Here is a tiny trained network, its code and every weight. The questions are about switching its units off for an input and a class, where a switched-off unit gives its printed mean instead of its output.

import numpy as np


def w(rows, s, z=0):
    codes = np.array(rows[::2]) - 128.0
    scale = np.full(codes.shape[1], s)
    scale[-1] = z or s
    return codes * scale


def f(y):
    return y / 2 * (1 + np.tanh(0.7978845608 * (y + 0.044715 * y**3)))


def log_softmax(a):
    a = a - a.max(-1, keepdims=True)
    return a - np.log(np.exp(a).sum(-1, keepdims=True))


def net(x, mask):
    res = np.array(x, float).reshape(1, 8) / 4 @ E
    y = f(res @ A[0][:, :-1].T + A[0][:, -1])
    res = res + np.where(mask, y, B[0][:, -1]) @ B[0][:, :-1]
    return log_softmax(res[-1] @ U[:, :-1].T + U[:, -1])


A, B = {}, {}
E = w([
[199,240,109,137,66,1,156,169,127],'x0',
[137,128,102,85,137,87,87,104,127],'x1',
[111,120,174,143,103,119,196,163,106],'x2',
[73,109,199,247,216,79,104,67,234],'x3',
[121,128,124,160,76,157,150,57,151],'x4',
[104,125,146,145,47,165,243,25,175],'x5',
[83,55,117,41,114,79,160,99,146],'x6',
[122,111,106,138,125,135,102,107,129],'x7',
],0.0063)
A[0] = w([
[114,185,62,58,81,222,151,166,120,5],'n0',
[118,24,158,114,165,254,93,140,122,142],'n1',
[78,140,159,142,144,116,119,112,175,5],'n2',
[71,120,86,50,63,248,110,153,136,54],'n3',
[153,164,104,142,58,187,207,12,214,176],'n4',
[20,124,149,158,177,102,126,95,167,5],'n5',
[168,98,142,60,81,174,120,162,52,5],'n6',
[193,135,61,58,57,169,154,138,72,87],'n7',
[143,97,85,89,86,143,151,124,26,11],'n8',
[14,14,167,9,70,67,183,110,158,189],'n9',
[69,3,138,36,139,181,105,101,166,100],'n10',
[199,146,102,137,94,84,152,139,154,10],'n11',
[224,154,94,148,72,19,112,136,168,99],'n12',
],0.0064,0.0033)
B[0] = w([
[116,111,109,202,232,107,164,22,141,170],'n0',
[77,112,144,160,31,102,60,189,41,231],'n1',
[117,166,130,142,254,124,201,28,228,134],'n2',
[55,183,141,229,179,79,126,128,206,180],'n3',
[196,76,213,83,11,188,90,167,200,254],'n4',
[76,173,63,156,176,4,184,81,161,170],'n5',
[106,113,111,153,190,201,123,38,192,169],'n6',
[107,113,162,112,188,133,117,104,185,215],'n7',
[131,138,111,171,222,145,198,51,169,164],'n8',
[215,142,135,118,89,90,105,140,118,246],'n9',
[124,177,72,164,70,90,110,151,64,223],'n10',
[54,201,112,144,87,95,147,94,119,142],'n11',
[22,161,132,79,79,180,133,174,141,204],'n12',
],0.0068,0.0061)
U = w([
[61,145,114,197,180,117,161,44,209,43],'0',
[154,110,172,98,85,160,62,174,156,251],'1',
[46,169,142,119,51,148,98,168,135,142],'2',
[138,97,146,96,97,179,76,169,171,225],'3',
[93,126,184,101,100,158,87,132,138,170],'4',
[254,144,80,187,89,125,112,137,124,181],'5',
],0.0077,0.0026)

Each question gives the input, the list of numbers given to net, and the class t.
The units are the neurons (one row each of A and B). Each row of codes is followed by its name. A weight is (code - 128) times the scale printed after its matrix; where a second scale follows, it is the last column's (A, B and U).
mask holds one flag per neuron, in row order. A switched-off neuron (its flag False) gives its mean, the last column of its row in B, instead of its output. The means were averaged over made-up inputs and are rounded, as every weight is.
A unit's drop is (log p(t) with every unit on - log p(t) with that unit switched off) / (log p(t) with every unit on - log p(t) with every unit switched off).
The circuit of an input: a set's keep is (log p(t) with only the set's units on - log p(t) with every unit switched off) / (log p(t) with every unit on - log p(t) with every unit switched off). Starting from the 12 units with the biggest drops (on a tie, the unit counted first), units are removed one at a time, each time the one whose removal leaves the highest keep (on an exact tie, the one counted first), for as long as the keep stays at least 0.8.
units of the circuit, in order: the units of the circuit, biggest drop first
most important unit: the unit with the biggest drop
k most important neurons: the k neurons with the biggest drops, biggest first
drop of u: that unit's drop, to one decimal
input [-6,3,6,-1,7,-6,8,-3], class 5: 2 most important neurons : (n9; n10)
input [7,6,-3,-6,-1,-5,-5,7], class 2: most important unit : n12
input [-8,-8,4,7,-4,-1,7,-8], class 2: 2 most important neurons : (n1; n10)
input [5,4,3,-8,6,2,-4,8], class 0: units of the circuit, in order : (n0; n8; n7)
input [6,3,1,-8,4,5,-4,1], class 0: 3 most important neurons : (n0; n8; n7)
input [-8,-3,5,-2,-7,-2,1,-5], class 2: units of the circuit, in order : (n1; n10)
input [3,-6,4,1,3,6,4,5], class 1: units of the circuit, in order : (n4; n9)
input [-1,2,-5,3,1,4,-1,0], class 1: units of the circuit, in order : (n4; n0)
input [1,1,2,-6,3,5,3,-7], class 0: units of the circuit, in order : (n0; n8)
input [-6,5,-4,1,-4,-5,8,-8], class 5: 3 most important neurons : (n10; n9; n12)
input [8,7,-8,3,-6,-2,6,8], class 2: 2 most important neurons : (n12; n4)
input [1,3,7,-7,0,7,3,8], class 0: units of the circuit, in order : (n8; n0)
input [1,-2,4,-6,0,-1,8,2], class 5: 2 most important neurons : (n9; n12)
input [8,3,-3,1,-3,-1,1,-6], class 2: most important unit : n12
input [-7,3,2,6,7,-6,8,7], class 5: 2 most important neurons : (n9; n10)
input [8,8,7,-4,-6,0,-5,5], class 2: 2 most important neurons : (n12; n11)
input [2,-4,6,4,-2,2,6,-1], class 5: 3 most important neurons : (n9; n12; n7)
input [-5,2,-1,-6,-4,4,-5,5], class 0: 2 most important neurons : (n3; n0)
input [-2,-8,-7,1,2,8,-4,3], class 1: drop of n4 : 0.6
input [5,3,4,2,5,8,-4,3], class 1: units of the circuit, in order : (n4)
